Each row has two labels, one from each of two sets.
[-12.1   2.9  17.0 -28.5  -5.0  -5.2   8.9  13.6  -1.5  10.6   1.3  29.0
  -2.4  -2.7 -26.3   1.9 -18.6 -13.7  24.0   0.3  -7.8  -8.3  11.0  14.3
  -3.1  -4.5 -18.8  47.5  -4.4   6.0   3.1   6.0  -4.1   6.7   7.2  36.3] => (51), Vuvab
[  0.7 -12.4  28.7 -21.3 -13.2  -8.8   6.3   3.5  -8.4   4.2  -2.6  13.0
   2.4   1.5  -3.3 -10.8  -5.3  -7.6  28.4 -12.6 -30.0  -4.8   1.8  34.1
  -0.7 -22.5 -32.5   6.0  -0.9   7.6   4.2   1.4   4.9  -2.2 -20.8  50.0] => (51), Gobu
[  3.3   9.7 -17.3 -17.2 -12.6 -11.2  -1.8   9.3 -15.1  16.3  -9.2  85.7
 -20.0  -3.3 -52.3  23.4  10.0  22.9 -15.2 -24.8  34.7  24.6  -8.7  10.5
   6.1 -31.1  -2.0  30.5 -16.0 -27.3  21.7  10.0  26.1   0.5 -16.4  36.8] => (44), Vuvab
[-65.0   7.1 -53.0  43.8  11.0  -4.8   3.2  -5.3  -1.2  -9.6  13.8  17.4
   5.7   4.6  -8.0  -2.0  -7.6  20.5  15.4 -13.2  52.6  13.2 -10.7 -20.2
   6.9  -1.0  31.8   2.4  -0.4   4.2   7.4  -0.6  16.1 -12.1 -11.6 -40.6] => (55), bis
[-11.2   3.8   3.8 -12.6  -3.7 -11.7  20.8  -0.2  11.0 -16.0 -17.7   9.5
   8.9  -0.9  -4.9   3.9 -15.2  -1.0  12.5  -6.3  18.2  17.8  12.3   6.4
  -7.5   1.7  -7.5   3.7  -2.8  -3.1   8.2  -4.5   2.2  -2.5   8.1   1.2] => (44), bis
[  1.2   1.7  24.8  -4.8   8.9   3.8   3.2  -6.3 -16.5 -12.1 -10.7  36.8
   6.4 -13.0   7.8  18.8   5.1 -17.6 -58.8   6.0  -9.0  11.4  -3.5  30.3
   4.1   9.5   3.5  11.4  16.9   1.8 -10.2  -7.8  -7.0   1.8  23.0   6.0] => (44), rofu
[-49.4  -5.6 -13.4  -9.4  -1.8  -2.2  15.0  -4.6  -4.9  -4.6  -2.5  58.1
  -1.9 -12.6 -20.8   9.4 -12.7  -2.1  33.4  -5.7   9.5  11.3   1.4  14.2
   2.2 -12.6  -8.3  17.9   3.5  11.2   9.4 -12.1   6.0  -2.9  -7.7  19.4] => (48), bis
[  8.4  13.5  15.1  20.1   0.0   1.6 -23.5   0.2 -16.3  20.4  26.1 -37.3
  -2.3  15.9  -6.8   1.2  -2.2  20.7   2.2  -8.9  17.2 -32.1 -14.6  -3.3
   1.7  -2.5  -4.5   4.0 -22.3  -6.0 -20.0  18.4  -1.2  12.6 -16.1   0.1] => (52), Vuvab
[ 12.3  -2.6  30.7 -29.4   1.0  -4.3  12.4  -7.2 -16.7   6.7  -2.6   6.5
  -4.2  -3.5  15.0  14.5 -14.7 -12.2  -1.9  30.7  -8.6 -10.7   9.8  34.2
   3.2  -2.8  10.5   5.8   0.0   7.7   0.7  -1.3   0.6  20.6  31.2  28.4] => (48), Vuvab
[-28.6   2.6 -12.7 -32.0  -3.6   3.2  13.8   5.1  -3.5  26.0  13.1  85.7
  -8.4 -15.0 -56.7  44.6   6.6  38.5   5.1 -28.4  25.1   5.9 -12.7  17.7
  -0.5 -30.7   2.6  49.0 -14.6   2.2  10.9  -3.9  13.8   6.9 -12.8  60.2] => (44), Sufim
[-35.3   1.7 -44.9  21.8  -3.2 -27.6  -4.0   5.9 -12.2   3.4   2.7  53.6
   0.1  12.7 -27.3   7.7  -2.8  11.4  18.9 -19.9  32.7  17.8 -14.0 -15.9
  11.8   1.0  33.7   7.0  -2.4   1.3   5.1  12.9  15.4 -11.3 -39.1 -24.8] => (55), bis
[-29.2  -3.1  -5.6  31.9  -1.8   4.8 -24.3   6.5  -0.5  27.0   0.7   3.7
 -12.2  23.4  42.5  -4.1   2.9  15.9 -21.1  -9.2  33.3   4.1  14.4  10.1
   4.1   2.7  31.6   2.5   4.4  -0.6   6.0   6.2   9.7   9.0 -13.0 -27.2] => (55), Gobu
[ 23.6 -10.8  32.2 -10.9   5.9  -6.2   3.0   2.0  -4.8  10.6 -13.7   2.2
   8.7  -6.5   6.5  -3.2  -7.1 -18.3   0.5   8.6 -30.7   0.4  10.2  23.2
   5.2  21.6 -28.3   6.4   2.3  22.1 -11.0   9.0  -9.4  10.3  -4.0  28.9] => (51), Gobu
[ -8.8   8.7   2.4   8.6   9.1  16.2  -8.6   8.4  -3.5  22.5   8.2 -36.9
  -3.1   1.2   4.7   7.5  -3.0   4.9  15.8  17.2   7.6 -17.5  -3.9   7.6
  -0.8   2.7  16.7 -11.7 -19.1   0.7  -0.3 -85.7   3.1   5.5 -11.9  -5.6] => (52), Vuvab
[-36.9  14.5  -4.7  -0.4  -0.3  -5.6 -15.9  10.5  -8.5  46.0  19.5  85.7
   3.8   9.4 -34.1  47.2  -1.4  48.6   3.3 -23.4  29.9  -2.1 -15.1  10.5
  12.6 -18.1  28.0  29.7 -14.2  -1.3  -1.4   6.1   3.7  12.0 -21.2  23.2] => (55), Vuvab
